Below is a small trained network, with its code and all its weights. Each question gives an input and a target symbol and asks what happens when units are switched off, that is, made to give their printed mean instead of their output.

import numpy as np


def w(rows, s, z=0):
    codes = np.array(rows[::2]) - 128.0
    scale = np.full(codes.shape[1], s)
    scale[-1] = z or s
    return codes * scale


def f(y):
    return y / 2 * (1 + np.tanh(0.7978845608 * (y + 0.044715 * y**3)))


def softmax(a):
    e = np.exp(a - a.max(-1, keepdims=True))
    return e / e.sum(-1, keepdims=True)


def log_softmax(a):
    a = a - a.max(-1, keepdims=True)
    return a - np.log(np.exp(a).sum(-1, keepdims=True))


def net(x, mask):
    ids = ['ΘΠΨβγηξφ'.index(c) for c in x.split()]
    T = len(ids)
    res = E[ids] + P[:T]
    u = 0
    for l in range(3):
        q, k, v = (res @ M[l].T for M in (Q, K, V))
        z = softmax(np.where(np.tri(T) > 0, q @ k.T / 2**0.5, -1e9)) @ v
        res = res + np.where(mask[u], z, O[l][:, -1]) @ O[l][:, :-1]
        u += 1
        y = f(res @ A[l][:, :-1].T + A[l][:, -1])
        res = res + np.where(mask[u : u + 4], y, B[l][:, -1]) @ B[l][:, :-1]
        u += 4
    return log_softmax(res[-1] @ U[:, :-1].T + U[:, -1])


Q, K, V, O, A, B = {}, {}, {}, {}, {}, {}
E = w([
[138,170,137],'Θ',
[149,59,236],'Π',
[131,183,124],'Ψ',
[40,150,84],'β',
[57,76,151],'γ',
[189,255,164],'η',
[129,226,126],'ξ',
[108,140,155],'φ',
],0.01)
P = w([
[126,66,42],'0',
[113,110,102],'1',
[90,132,148],'2',
[77,168,171],'3',
[80,193,203],'4',
[68,211,224],'5',
[67,220,247],'6',
[57,247,253],'7',
],0.0067)
Q[0] = w([
[57,202,107],'0.h0',
[2,252,135],'0.h0',
],0.0029)
K[0] = w([
[151,103,167],'0.h0',
[176,131,253],'0.h0',
],0.0039)
V[0] = w([
[132,31,83],'0.h0',
[120,233,252],'0.h0',
],0.0039)
O[0] = w([
[220,118,110,55],'0.h0',
[3,253,180,254],'0.h0',
],0.0039,0.0011)
A[0] = w([
[118,92,221,254],'0.n0',
[161,93,133,102],'0.n1',
[23,88,18,217],'0.n2',
[56,49,2,209],'0.n3',
],0.0063,0.0026)
B[0] = w([
[109,75,227,252],'0.n0',
[225,62,132,103],'0.n1',
[63,126,60,210],'0.n2',
[56,91,3,174],'0.n3',
],0.0049,0.0036)
Q[1] = w([
[183,88,69],'1.h0',
[6,151,164],'1.h0',
],0.012)
K[1] = w([
[201,91,32],'1.h0',
[56,254,196],'1.h0',
],0.0056)
V[1] = w([
[70,78,3],'1.h0',
[56,74,44],'1.h0',
],0.0066)
O[1] = w([
[71,227,238,2],'1.h0',
[38,180,254,194],'1.h0',
],0.0053,0.00073)
A[1] = w([
[114,172,127,117],'1.n0',
[158,95,75,199],'1.n1',
[155,236,169,156],'1.n2',
[37,114,3,255],'1.n3',
],0.0074,0.0057)
B[1] = w([
[131,153,115,147],'1.n0',
[178,86,53,134],'1.n1',
[69,206,86,185],'1.n2',
[255,162,157,255],'1.n3',
],0.0081,0.0068)
Q[2] = w([
[166,200,164],'2.h0',
[219,254,169],'2.h0',
],0.0065)
K[2] = w([
[159,42,218],'2.h0',
[173,2,215],'2.h0',
],0.0053)
V[2] = w([
[203,240,57],'2.h0',
[179,254,81],'2.h0',
],0.0061)
O[2] = w([
[28,59,85,5],'2.h0',
[26,3,71,142],'2.h0',
],0.0059,0.0012)
A[2] = w([
[254,119,140,177],'2.n0',
[195,50,38,253],'2.n1',
[122,20,165,90],'2.n2',
[67,41,197,128],'2.n3',
],0.0086,0.0047)
B[2] = w([
[83,147,6,254],'2.n0',
[246,92,68,187],'2.n1',
[158,251,97,202],'2.n2',
[134,254,86,247],'2.n3',
],0.0081,0.0046)
U = w([
[111,106,129,66],'Θ',
[171,60,80,205],'Π',
[101,99,105,147],'Ψ',
[189,165,254,112],'β',
[160,117,206,192],'γ',
[165,164,89,3],'η',
[38,179,110,100],'ξ',
[153,106,170,242],'φ',
],0.0076,0.0038)

Each question gives the input, a string of symbols that net reads in full, and the target symbol t.
The units are the heads (2 rows each of Q, K, V and O) and the neurons (one row each of A and B). Each row of codes is followed by its name. A weight is (code - 128) times the scale printed after its matrix; where a second scale follows, it is the last column's (O, A, B and U).
mask holds one flag per unit, layer by layer, with each layer's heads first. A switched-off unit (its flag False) gives its mean, the last column of its rows in O or B, instead of its output. The means were averaged over made-up inputs and are rounded, as every weight is.
A unit's drop is (log p(t) with every unit on - log p(t) with that unit switched off) / (log p(t) with every unit on - log p(t) with every unit switched off).
The circuit of an input: a set's keep is (log p(t) with only the set's units on - log p(t) with every unit switched off) / (log p(t) with every unit on - log p(t) with every unit switched off). Starting from the 12 units with the biggest drops (on a tie, the unit counted first), units are removed one at a time, each time the one whose removal leaves the highest keep (on an exact tie, the one counted first), for as long as the keep stays at least 0.8.
units of the circuit, in order: the units of the circuit, biggest drop first
unit that matters most: the unit with the biggest drop
top k neurons: the k neurons with the biggest drops, biggest first
top k neurons in layer l: the k neurons of layer l with the biggest drops, biggest first
drop when u is switched off: that unit's drop, to one decimal
input ξ ξ β η Π, target η: top 2 neurons -> 2.n3; 2.n2
input ξ Π Θ ξ β β Π, target ξ: units of the circuit, in order -> 1.n3; 2.n3
input Π φ β η η Π η, target η: units of the circuit, in order -> 1.h0; 2.n0
input ξ β Θ, target ξ: units of the circuit, in order -> 2.h0; 1.h0; 1.n3; 2.n1
input Ψ β Θ, target ξ: unit that matters most -> 1.h0
input Π η β, target η: top 3 neurons -> 1.n3; 2.n0; 0.n3
input β β β Ψ γ Π η η, target η: top 2 neurons in layer 1 -> 1.n2; 1.n1
input η Π β β η γ η β, target η: top 3 neurons -> 1.n3; 2.n0; 0.n0
input Π Π Π, target Π: top 2 neurons in layer 1 -> 1.n1; 1.n2
input Θ β β ξ β β η Θ, target Π: top 2 neurons in layer 0 -> 0.n3; 0.n2
input ξ η ξ, target Π: top 2 neurons in layer 0 -> 0.n3; 0.n2
input φ β β η β, target Π: top 3 neurons in layer 2 -> 2.n1; 2.n3; 2.n2
input β β β η η, target Π: drop when 1.h0 is switched off -> 1.4
input Ψ Π Π Π Π, target Π: drop when 0.n3 is switched off -> 0.2
input φ β Θ β Θ η Θ, target Π: drop when 1.n0 is switched off -> 0.0
